(in the rows, 128 means zero)
Known rows:
(1090): [138 131  90 100 130  84 147 115 101 117 138 149 130 119 161 129 142 120
 143 142 172 127 124  73 152 119 122 132]
(148): [133 141 124 120  96  98 116 159  57  74  88  72  50 127 104 162 112 106
  95  99 119 120 116 158 114  59 138 150]
(14): [ 95 110  81 123 128 108 140 123  84 152 138 182 119 107 136 124 131 106
 118 144 194  83 102 163 137 105 110 143]
(807): [136 143  90  97 129  75 138 126 130 127 127 135 139 108 154 131 135 122
 156 128 170 145 118  84 152 136 143 136]
(1226): [126 133 101 109 122  97 134 113 117 155 129 173 135 103 151 116 124 130
 121 165 175 113 122 123 143 127 131 108]
(1469): [152 160  87 132 123  96 143 124 121  95 139  99 134  90 129 160 139 133
 124 112 102 146 137 118 153  76 133 110]
(1033): [178 137 145 135 149  97 110 159 167 104 103 100 113 207  80 150 107 131
  93 132  83  90 151 175 118  87 142  64]
(1188): [131 122 104 114 138  96 146 133 130 140 125 160 144 106 145 114 146 144
 122 157 176 123 120 137 143 142 140 114]
(1388): [148 140  97  94 121  83 142 113 116 121 117 138 143 124 150 138 144 128
 150 138 170 122 117  83 145 128 132 132]
(796): [140 135 127  86 118 127 170 138  85  93  98 149 172  97 154 123 168 115
 162 106 193 131 101 132 146 118  99 141]
(753): [157 174 163 105  90 128 110 158 110 123  88 116  89 136  94 162  90 138
 100 139 106  75 139 150 121  76 152  64]
(556): [145 137 101  98 123  74 144 112 112 118 129 138 138 123 149 138 142 118
 146 135 172 122 114  85 150 129 129 134]
(1534): [136 119  93  95 124  85 154 119 119 120 135 135 142 116 154 136 142 135
 152 133 157 131 112  82 152 134 136 144]
(69): [130  68 123  69 106 129 168 183 105 117 126 109  96 176 155 157  86 151
 152 109 138  96 132  77 136 161 126 172]
(804): [122 143  90 110 131  91 133 130 150 165 122 151 138 108 144 117 132 125
 130 158 167 128 116 129 146 149 146 116]
(777): [143 133  95  91 124  76 143 117 118 114 120 134 142 122 153 131 148 130
 149 136 168 127 114  86 149 125 133 135]
(575): [135 158  83 155 113  99 133 120 136 144 131 114 118  78 118 144 136 145
  89 134  97 136 133 165 140  83 152 107]
(725): [139 138  93 105 120  58 123 101 104 112 115 128 113 115 168 121 138 131
 131 145 163 167 114  73 134 125 143 143]
(1153): [134 129  95 113 126  94 135 118 132 150 126 160 144 113 147 121 135 140
 125 159 176 113 113 132 141 138 140 112]

Facts:
β((1061), grapor); β((1062), grapor); β((1099), grapor); β((1362), grapor); β((1149), greza); β((323), grapor)
β((849), grapor); β((1529), grapor); β((894), greza); β((157), grapor); β((502), grapor); β((1274), greza)
β((606), grapor); β((152), grapor); β((1484), greza); β((671), grapor); β((403), grapor); β((620), grapor)
β((22), greza); β((303), grapor); β((524), grapor); β((1334), grapor); β((1153), grapor); β((30), grapor)
β((1354), grapor); β((1033), greza); β((575), greza); β((241), grapor); β((794), greza); β((518), grapor)
β((50), greza); β((529), greza); β((1486), greza); β((943), grapor); β((442), grapor); β((1425), grapor)
β((264), grapor); β((608), grapor); β((267), grapor); β((484), grapor); β((1547), greza); β((1073), greza)
β((905), greza); β((587), grapor); β((205), greza); β((159), greza); β((858), grapor); β((95), grapor)
β((1148), greza); β((376), greza); β((1190), greza); β((1376), grapor); β((695), greza); β((1121), grapor)
β((217), greza); β((777), grapor); β((1268), grapor); β((102), greza); β((1534), grapor); β((1293), grapor)
β((1239), grapor); β((14), grapor); β((796), grapor); β((143), greza); β((265), grapor); β((101), greza)
β((578), grapor); β((607), greza); β((664), grapor); β((1393), grapor); β((840), greza); β((1042), greza)
β((1504), greza); β((371), greza); β((526), greza); β((989), grapor); β((1231), grapor); β((148), greza)
β((1432), greza); β((740), greza); β((1370), grapor); β((747), grapor); β((1251), greza); β((1226), grapor)
β((793), greza); β((531), grapor); β((1324), greza); β((46), grapor); β((187), grapor); β((868), grapor)
β((489), grapor); β((788), grapor); β((975), grapor); β((1067), grapor); β((725), grapor); β((1469), greza)
β((478), grapor); β((1188), grapor); β((69), grapor); β((732), grapor); β((418), grapor); β((1187), grapor)
β((1348), greza); β((596), grapor); β((1523), grapor); β((628), grapor); β((262), grapor); β((202), grapor)
β((1473), greza); β((299), greza); β((1308), grapor); β((270), greza); β((644), greza); β((804), grapor)
β((1417), greza); β((1090), grapor); β((1388), grapor); β((500), greza); β((556), grapor); β((397), grapor)
β((104), grapor); β((1325), grapor); β((1045), grapor); β((444), grapor); β((110), greza); β((421), greza)
β((240), greza); β((879), grapor); β((161), greza); β((753), greza); β((756), grapor); β((567), greza)
β((598), grapor); β((1476), grapor); β((383), grapor); β((807), grapor); β((749), grapor); β((653), greza)
β((431), grapor); β((811), greza); β((514), grapor); β((1349), greza); β((235), greza); β((696), grapor)
β((1496), grapor); β((1352), grapor); Ψ((1062), (556)); Ψ((323), (102)); Ψ((323), (1121)); Ψ((323), (567))
Ψ((157), (14)); Ψ((157), (1231)); Ψ((157), (1484)); Ψ((157), (788)); Ψ((157), (1473)); Ψ((1274), (1090))
Ψ((1274), (671)); Ψ((1274), (526)); Ψ((1274), (1190)); Ψ((1274), (1308)); Ψ((1274), (905)); Ψ((152), (1188))
Ψ((152), (514)); Ψ((152), (371)); Ψ((152), (1529)); Ψ((152), (502)); Ψ((620), (95)); Ψ((620), (1484))
Ψ((22), (796)); Ψ((22), (788)); Ψ((524), (529)); Ψ((524), (241)); Ψ((524), (849)); Ψ((30), (1099))
Ψ((1354), (807)); Ψ((1354), (1376)); Ψ((1354), (444)); Ψ((1354), (804)); Ψ((1354), (628)); Ψ((1354), (383))
Ψ((1033), (442)); Ψ((1033), (749)); Ψ((1033), (518)); Ψ((1033), (241)); Ψ((1425), (518)); Ψ((1425), (270))
Ψ((1425), (205)); Ψ((1425), (478)); Ψ((1425), (159)); Ψ((1425), (894)); Ψ((484), (1504)); Ψ((484), (671))
Ψ((484), (644)); Ψ((484), (371)); Ψ((484), (397)); Ψ((484), (879)); Ψ((484), (606)); Ψ((1073), (262))
Ψ((1073), (303)); Ψ((1073), (241)); Ψ((1073), (644)); Ψ((1073), (1324)); Ψ((858), (104)); Ψ((858), (796))
Ψ((858), (608)); Ψ((858), (664)); Ψ((858), (1473)); Ψ((1148), (265)); Ψ((1148), (653)); Ψ((1148), (747))
Ψ((1148), (1529)); Ψ((695), (235)); Ψ((217), (608)); Ψ((1293), (110)); Ψ((1293), (101)); Ψ((1293), (849))
Ψ((578), (1529)); Ψ((578), (894)); Ψ((607), (102)); Ψ((607), (725)); Ψ((607), (1067)); Ψ((607), (1393))
Ψ((607), (1324)); Ψ((607), (1251)); Ψ((1042), (1334)); Ψ((1042), (240)); Ψ((1042), (793)); Ψ((989), (1388))
Ψ((148), (95)); Ψ((148), (14)); Ψ((148), (104)); Ψ((148), (840)); Ψ((148), (500)); Ψ((740), (442))
Ψ((740), (110)); Ψ((740), (376)); Ψ((740), (267)); Ψ((740), (1529)); Ψ((1370), (1523)); Ψ((1370), (1547))
Ψ((531), (1376)); Ψ((531), (1529)); Ψ((531), (1393)); Ψ((531), (796)); Ψ((531), (905)); Ψ((46), (265))
Ψ((46), (444)); Ψ((46), (1190)); Ψ((46), (1393)); Ψ((46), (894)); Ψ((868), (102)); Ψ((868), (1061))
Ψ((868), (608)); Ψ((489), (1239)); Ψ((489), (1226)); Ψ((489), (1190)); Ψ((489), (606)); Ψ((69), (1504))
Ψ((69), (587)); Ψ((69), (696)); Ψ((69), (1268)); Ψ((69), (1534)); Ψ((69), (596)); Ψ((69), (202))
Ψ((418), (696)); Ψ((418), (1268)); Ψ((418), (101)); Ψ((418), (143)); Ψ((418), (1149)); Ψ((418), (1308))
Ψ((1187), (95)); Ψ((1187), (143)); Ψ((1187), (575)); Ψ((1348), (264)); Ψ((1348), (628)); Ψ((1348), (664))
Ψ((299), (95)); Ψ((299), (725)); Ψ((299), (1486)); Ψ((299), (265)); Ψ((299), (1149)); Ψ((1417), (1149))
Ψ((1325), (975)); Ψ((1325), (187)); Ψ((1325), (1496)); Ψ((1325), (628)); Ψ((1325), (202)); Ψ((1045), (376))
Ψ((1045), (1484)); Ψ((421), (943)); Ψ((421), (264)); Ψ((421), (202)); Ψ((421), (598)); Ψ((161), (442))
Ψ((161), (102)); Ψ((161), (1376)); Ψ((753), (1432)); Ψ((753), (1547)); Ψ((756), (1362)); Ψ((756), (518))
Ψ((756), (159)); Ψ((756), (732)); Ψ((756), (403)); Ψ((1476), (1504)); Ψ((1476), (14)); Ψ((1476), (905))
Ψ((811), (50)); Ψ((811), (777)); Ψ((811), (1153)); Ψ((1349), (265)); Ψ((1349), (794)); Ψ((1352), (1268))

Rows:
No name comes twice in this set of rows, the named rows included.
[194 116 153  52  74 163 130  73 109 106  23 144 208 112 190 131 193 128
 149  98 147 172  72 142 141 124 109 145] | (608)
[145 150  65 137 152 117  71 108 196 158  76 124 145 129 183 108 114 101
  87 101  59 230 137 170 141  77 117  92] | (102)
[168 139  89 144 147  79 162 132 154  77 146  87 145 122 111 154 159 147
 125 109  93 144 138 130 148  88 136 108] | (110)
[139  96  89 105 117  98 170 117 117 125 146 132 138 121 169 137 135 156
 147 133 141 136 120  83 154 140 130 154] | (696)
[105 150 124  75 126 111 113 191 151 161  76 121  95 155 123 119  83 109
 141 128 166 132 127 135 111 169 155 119] | (1354)
[174 103 115 109 143  61 146 100 131 100 143 133 156 158 135 140 157 142
 141 146 152 106 123  83 150 132 134 132] | (849)
[161 131 104  86 115  99 130 100 120 118  96 138 149 123 175 124 158 122
 143 122 156 159 106  93 143 129 124 138] | (1061)
[162 191 123 121  97 111 119 112 118 149 122 144 127  83 107 167 117 131
  99 159 116  81 138 140 152  74 151  59] | (1547)
[153  41 135  98  95 104 161 148  89  98 117  98  71 180 169 138  99 191
 120 122 114 123 126  71 118 166 141 181] | (418)
[108 181  76  79 117  93 138 158 187 203 111 124 137  87 123 134 116 110
 155 139 166 128 115 121 155 184 181 131] | (628)
[108 150  78 138 135 134 152 153  92  71 167 134 132  80 145 153 115 113
 131 101 120 132 156 112 159  39  88 116] | (905)
[166 120  97 142 121  98 166 119 139  88 147  97 140 111 136 160 149 167
 109 113  78 138 137 113 155  88 135 125] | (101)
[120 125  77 133 100  14 112  96  66 114 119  93  51 109 133 131 156 111
  92 144 180 140  79 116 120 115 166 196] | (95)
[106 130 133 129 113 157 134 183  76 105 124 138  78 120 136 144  65 133
  97 121 109 106 159 154 121  64 111  88] | (1274)
[157 131 138 125 132 115 108 153 138 109 105 122  99 175 101 151  84 130
  84 131  83  93 151 158 120  73 135  77] | (1073)

Now the same objects, written a new way:
Known rows:
(695): [166  92 193 154 179 127  99  65 130  79  66 153 136 152 167 188 106 135
 142 138 127 100 144 133 134 168]
(796): [134 123  91 122 128 132 129 164 142 202  86 127 136 101 164 139 123 100
 111 156 116 140 149 141 203 147]
(303): [139 130 119 166 147 139 134 143 102 201 104 111 166 113 105 127 149 131
 134 146 134 140 133 147 141 154]
(1469): [158  91 177 151 173 141  98  74 136  87  70 139 133 144 177 170 111 139
 126 134 127 107 143 134 143 163]
(101): [115  63 153 141 158 157 113  95 119  93 114 137 156 139 171 125 108 168
  89 118 115 128 104 143 128 137]
(383): [161 164 122 125 144 123 105 147 149 182 111 152 146  94 140 132 116  97
 119 148 105 123 149 127 170 127]
(620): [121 126 129 113 123 107 151 169  59 183  91 184 144 131 139 184 100 114
 134 151 103 128 134 140 143 168]
(323): [167 165 161 160 153 125 139 167  87 181 109 177 165 110 118 167 115  98
 160 144 126 124 132 132 152 192]
(1293): [124 143 155 142 137 100 129 159  58 180 135 165 167 138 106 155 100 146
 147 146 105 140 121 154  93 151]
(1061): [159 137 123 146 141 140 131 168 120 191  96 150 158 106 145 136 130  96
 137 155 118 138 142 138 199 175]
(1149): [122  66 146 122 150 177 122 101 119  86  91 153 151 126 185 129 118 145
  61 114 115 108 114 132 137 144]
(1042): [179 103 202 148 202 137  94  51  95 118  85 142 110 190 173 184  83  96
 136 115 133 121 182 118  97 183]
(858): [143 152 143 122 144  91 153 157  97 193 109 189 134 126 142 196  83  86
 176 154 109 123 116 142 189 180]
(187): [163 147 120 119 155 116 118 110 148 193 134 171 156 121 143 113 126 100
 124 159  88 118 145 130 176 109]
(943): [158 136 108 117 163 116 122 114 146 191 125 174 156 133 138 114 125 103
 129 159  86 116 144 134 172 107]
(596): [139 114 103 113 156 128 143 109 107 198 122 167 162 127 124 124 138 120
 118 151  97 110 132 147 151 110]
(1090): [125 123  96 125 145 137 142 117 110 210  88 120 148 106 110 155 138 117
 110 140 125 105 140 150 140 128]
(840): [121  59 143 123 152 150 130 104 138 100  67 152 119 135 200 171  98 129
 108 128 125 117 105 135 192 167]
(1153): [145 107 127 171 147 117  94 132 132 165  33 178 161 110 126 150 165 107
 159 207  84 103 199 133 123 141]

Rows:
No name comes twice in this set of rows, the named rows included.
[141 130 218 165 171 142 124 117 109  89 126 160 137 114 154 192  83 117
 146  98 140  97  79 130 128 202] | (607)
[138 142 106 134 129 152 126 166 132 191  89 124 153  80 138 135 139 111
  87 141 123 127 145 136 162 144] | (1393)
[112  54 131 133 141 150 114 114 146 100  73 124 127 138 212 155  95 144
  98 132 121 132 111 139 189 159] | (1484)
[151 145 126 144 138 153 137 168 103 193 102 148 167  89 126 131 136 106
 109 138 126 131 139 139 155 169] | (1067)
[133  79 214 189 182 122  86  78 150  66  47 194 137 126 159 202 113 126
 183 167  97  71 136 125  99 173] | (811)
[126 129 146 110 136 113 159 150  40 178  99 201 152 138 116 180 109 117
 128 144  95 108 129 144 123 159] | (1187)
[117  85 181 124 158 121 150 109 101  93  94 183 117 150 177 213  69 120
 147 116 118 100  88 137 159 188] | (148)
[171 144 130 152 141 147 127 172 114 189  98 149 169 101 136 122 136 103
 123 145 127 137 152 133 179 176] | (1121)
[119  81 143 136 171 157 120  71 145 113  86 104 129 117 165 161 110 138
 100 107 135  92  94 137 144 136] | (526)
[124 113 198 128 156 140 135 119  82  83  97 194 134 128 164 197  73 130
 118 100 122  84  99 128 112 181] | (299)
[118  99  79 109 131 134 141 149 117 205  71 136 137 122 159 146 127 115
 108 161 109 133 138 146 197 143] | (14)
[134 112 208 175 184 130 127  93 104  96 129 123 146 136 135 182  86 147
 161 105 153 113  76 144 112 188] | (1073)
[120  61 148 123 152 160 131 102 111  89  85 163 138 138 189 153 106 144
  84 118 115 111 115 133 154 156] | (575)
[167 138 126 140 147 121 113 123  99 179  75 148 152 135 120 157 138 119
 135 165 115 117 180 139 145 146] | (431)

